cols: L V Y P R G Z B S
[-34  45 -45  -4 -17 -55  15  11 -36]  mopod
[ 36 -34  46 -31 -22  20  32  -2 -18]  ris
[ 36 -33  45 -32 -22  20  32  -2 -18]  Zefum
step -1: [-34]
[-35]
asked: [ 36 -34  46 -31 -22  20  32  -2 -18]
ris
col: [15 32]
Z

cols: M W D U K C
[ 52 -51  17 -10  25  16] : Takap
[-36 -40 -47 -35  41 -16] : gotu
[ 46  38 -50  -3  53  -8] : fug
[ -7 -16 -48 -35 -48   9] : difor
[32  7 31 -3 16  3] : rup
[-11 -35  42 -53 -40  14] : Sef
[-11 -35  42 -53 -40 -26] : fano
[  4 -30 -28 -20 -27 -31] : Mos
diff rup: [32  8 31 -3 16  3]
2, [7]
step +1: [-40]
[-39]
common Sef difor: 
[-35]

cols: tun zile lomup bekad Ter bavu topak Sabu peti vuk
[ 25   2  44  19 -22  -5  21  10  44  21] -> bodeb
[  0   2 -14  -8  -1  25 -23  -8 -12 -53] -> zis
[-44  -2   0 -19  10  -2 -33   4 -39  35] -> Togus
[ -5   1 -28 -28 -22 -10 -11  13  -6  -2] -> lizo
diff zis: [  0   2 -15  -8  -1  25 -23  -8 -12 -53]
3, [-14]
rev: [ 13 -11]
lizo
step +1: [19]
[20]
rev: [ 35 -39   4 -33  -2  10 -19]
Togus
step +1: [44]
[45]
col: [-19 -28]
bekad

cols: F A E J T X
[  5  18  18  44  18 -10] = Duv
[ 56  12  27  -4  -6 -33] = kazeg
[-43   3  -6  23  17  37] = teke
[ 43 -20   3  -3  10 -18] = sanu
step -1: [10]
[9]
step +1: [5]
[6]
rev: [-3  3]
sanu
diff teke: [-43   3  -6  23  18  37]
5, [17]
col: [ 56 -43]
F

cols: zin far Futil valup nunef nes Fitaz Tomib
[  5   2 -55   7 -10  43  -8 -12] : Tigez
[-13 -33 -15   6 -14  -6  11   6] : Fatov
[-36  21  20  27  15  12  -8   7] : taz
asked: [-13 -33 -15   6 -14  -6  11   6]
Fatov
col: [11 -8]
Fitaz

cols: kugo seg telub nud
[ 50 -26 -28  50] : raza
[-48  30  31  36] : ziro
[  3  -7  -6 -44] : vip
diff vip: [  3  -7  -5 -44]
3, [-6]
diff vip: [  2  -7  -6 -44]
1, [3]

cols: sas kov lasu nuse Fuze rali siku Tokun
[ 19 -20 -14  36 -31 -14  -7 -13]  Pozan
[  6 -17 -30  22   6  -7  -6 -16]  Gek
[  7 -17 -22   0  -7  17   2 -10]  bekid
[ 25 -29  18 -14   4   7 -22  -5]  Naro
[-15  46 -34  -6   9  -3  25   5]  Megib
[  2 -14 -22 -14  48  28  -7 -14]  duson
col: [-22  18]
lasu
col: [-7 17]
rali
rev: [  0 -22]
bekid
rev: [  7   4 -14  18]
Naro
common Megib Naro: 
[25]

cols: faf Finat Luv Bavob tem
[ 26 -17   0  -3 -37] -> kizo
[  0 -26 -10  50  -4] -> Muka
[-1 33 27 -5 23] -> Bovog
[ -3  19  -2  -1 -17] -> Bipa
[ 30 -39 -13 -15  10] -> Rab
diff kizo: [ 27 -17   0  -3 -37]
1, [26]
col: [-17 -26  33]
Finat
col: [  0 -10  27]
Luv
rev: [-39  30]
Rab
common Muka kizo: 
[0]

cols: kedem Kepa selal Guf pip nuga
[ 21   0  12   8  19 -10] -> lala
[ 26  22 -23 -45  23   9] -> Kuf
[ 26  22  22 -45 -17  23] -> sed
diff Kuf: [ 26  22 -23 -45  22   9]
5, [23]
asked: [ 26  22  22 -45 -17  23]
sed
col: [-45 -45]
Guf

cols: baguz rar tadib gifib
[-10  -2  12 -32] -> Sirek
[ 12 -27   5   5] -> dupit
[ 5 13 23 -5] -> keguf
[ -1   0   1 -10] -> sak
[10 -9 31 10] -> mituf
[-24  16  43 -16] -> kanon
col: [ -5 -10]
gifib
rev: [-32  12  -2]
Sirek
common dupit Sirek: 
[12]

cols: Fizog tumiv bel ronet baduz
[-28 -29 -17 -52   0] : davug
[-28 -15 -35 -29 -10] : Nub
[ 17 -28 -16 -52   0] : Peguv
col: [-15 -28]
tumiv
rev: [  0 -52 -16 -28]
Peguv
step -1: [-52]
[-53]
rev: [-29 -35 -15]
Nub
common Nub Peguv: 
[-28]
rev: [-16 -28]
Peguv

cols: Kel Ner leru Zep Sevas
[ 0  1  8  2 18]  lar
[  3 -17  -1   4   1]  ludum
[13 12 -1  2  6]  Fozus
[ 15 -21   1   0   1]  Labin
[ 17 -12 -53  36   7]  Ribis
[-5 11  0  1 16]  pepo
diff pepo: [-5 10  0  1 16]
2, [11]
diff ludum: [  3 -18  -1   4   1]
2, [-17]
step +1: [2]
[3]
rev: [ 6  2 -1 12]
Fozus
step -1: [13 12 -1]
[12 11 -2]

cols: pizo babuz kan gazir gof zes
[ -9  -1  -3 -10  -7  -2] : rit
[ -9 -12   1  16 -13 -15] : givep
[ 8  7 -5 -9 10 -7] : Fumo
[-22 -30  17 -21 -33   8] : Gaven
[ -8  -8   1  -5  10 -10] : burag
[ 6 -3 19 -3  0 -1] : ralan
[ 1  3  4 -3 -3 -1] : Depu
[-33  17  26  -2   1 -22] : fabo
[-23  -9   9 -11 -10  17] : mitik
[-3  4  1  3 -3  9] : duto
[  8   7  -5  -9  10 -10] : duzer
diff burag: [ -8  -8   1  -4  10 -10]
4, [-5]
step +1: [10]
[11]
asked: [  8   7  -5  -9  10 -10]
duzer
common fabo rit: 
[-2]
step +1: [-23  -9   9 -11]
[-22  -8  10 -10]
diff ralan: [ 6 -4 19 -3  0 -1]
2, [-3]
rev: [-3  3  1  4 -3]
duto

cols: Batu sud vozur rogi
[ -3 -13  15   8] : zopa
[  3  53 -34 -30] : teli
[ 24 -15  56  27] : kalop
[-22 -12 -16  33] : pefa
[ -7  -6 -16  22] : deteg
[37 13 52 -3] : mume
[-15 -17  13  39] : vabem
[33  2 54  4] : zoneb
[ -9  -6 -15 -13] : fepas
[-22 -14 -16  33] : deg
diff teli: [  4  53 -34 -30]
1, [3]
rev: [-30 -34]
teli
step +1: [-22]
[-21]
diff kalop: [ 24 -15  57  27]
3, [56]

cols: dumal vupov Mobe besu Notel
[ 27  38 -14  -3   4]  Vef
[ 27  39 -14  -3   3]  sagep
[40  1 -9 -1 10]  kilok
[ 0 -1  0  1  0]  Vozod
[-1 -1  0  0 -1]  Faki
col: [38 39  1 -1]
vupov
rev: [ 3 -3]
sagep
col: [-3 -3 -1  1]
besu
step +1: [-3]
[-2]
common Faki kilok: 
[-1]
col: [27 40  0 -1]
dumal

cols: misuz seb kose fomum Botu nivaf Rusu
[-5  5 -8 -3  5 -1 10] : keme
[  2  -6  17 -20   8  -2 -46] : Vutu
[ -5   0   4 -24  13   7 -46] : bibi
[-5 20 -6  8 25 -3 -4] : bife
[  8  -4 -25 -39  28  -1 -44] : posi
rev: [-1  5 -3]
keme
col: [  8 -39]
fomum
rev: [  8 -20  17  -6]
Vutu

cols: mak Kun senu mema Ruve vodov buf Pegu
[  6 -13  15  29   5  57 -11  -8]  tesi
[ 23  19   8  17  36 -27  -8 -16]  Gado
[-25   2  -6  -9   3  13  -8  -3]  Zutu
[ 22 -14 -16   0 -17  28  11   0]  koses
[ 2  6 12  4  8  3 -8 -2]  sif
[-16   5   9 -17   9  -3   1 -14]  Fufer
[ 20  15 -14   9   7  10   4 -23]  savi
[ -6 -14   9  -7  14   6   2  20]  tete
diff savi: [ 20  16 -14   9   7  10   4 -23]
2, [15]
common savi tesi: 
[15]
common koses Gado: 
[-16]
step -1: [5]
[4]
common koses savi: 
[-14]
col: [ 19   2 -14   6   5  15 -14]
Kun

cols: setun nas Tob vudi bagu
[ 20 -38  47 -32 -14] : zepe
[-17  11  27  14  38] : bazi
[-47  -9 -31 -29 -41] : Val
[-39 -38  14  30 -46] : Bitid
[-47 -38  21  -2 -14] : pev
[-15  25  20  46  37] : lom
[-31 -44  38 -48  15] : Fero
col: [-47 -39]
setun
common lom zepe: 
[20]
common pev Val: 
[-47]

cols: paril totod gefik Digu
[ 40 -19 -19  11] -> Neve
[ 32 -20 -19  11] -> Vuzu
[-34  34 -20   4] -> Mez
[ 33  40 -20   6] -> rono
[ 25  28 -42  -5] -> zodu
[ 27 -37  34   5] -> Padit
rev: [ 11 -19 -20]
Vuzu
rev: [-20  40]
rono
step +1: [34]
[35]
col: [-19 -19]
gefik
col: [-20  34  40  28 -37]
totod
step -1: [ 27 -37]
[ 26 -38]
rev: [-20  40  33]
rono

cols: mepib Zufe lor zib dun Gir tubar Vuzi
[-23   5  12  25 -11   3 -11  -1] = bis
[-23   5  12  25 -11   3 -11   4] = danum
[-23   5  12  25 -11  25 -11   3] = pom
[-23   5  12  25  24 -13  25   0] = soz
asked: [-23   5  12  25 -11   3 -11   4]
danum
diff danum: [-22   5  12  25 -11   3 -11   4]
1, [-23]
step +1: [ 12  25 -11]
[ 13  26 -10]
col: [-11  24]
dun
diff soz: [-23   5  12  25  23 -13  25   0]
5, [24]

cols: bodut dag rusa bil Lavo Pepan voba
[ -7  10 -12 -18 -26   4   4] : givu
[  0  -2  10  24 -10 -10   4] : fevi
[ 14  11 -13 -12  13  18   4] : Sok
[  0 -14  13 -20  54 -27  13] : bogid
[-11  -5  25   1  -4  -9  14] : nako
[ 25   4  -1  16   0 -21 -18] : vogez
[-12   8  -2  -2  -7   4  21] : sipu
[-14 -19 -18  -2   9  19  45] : liguz
common nako vogez: 
[25]
common liguz vogez: 
[-18]
col: [  0 -11  25]
bodut

cols: fula fubo Favo vib siv visol Nagif
[31 35 -1 12 21 28  8]  namul
[ 41  18 -17  28  39  24  29]  Lidu
[ 32  -8 -20  41  45  39  35]  Siden
[ 41  18 -17  28  39  45  32]  pud
[ 32  -8 -20  41  45  39 -21]  Vafop
[  5  36  21 -17  -8   7  -4]  fuvi
[32 48  4  4 16 27  2]  sof
col: [-8 36]
fubo
diff namul: [31 35 -1 11 21 28  8]
4, [12]

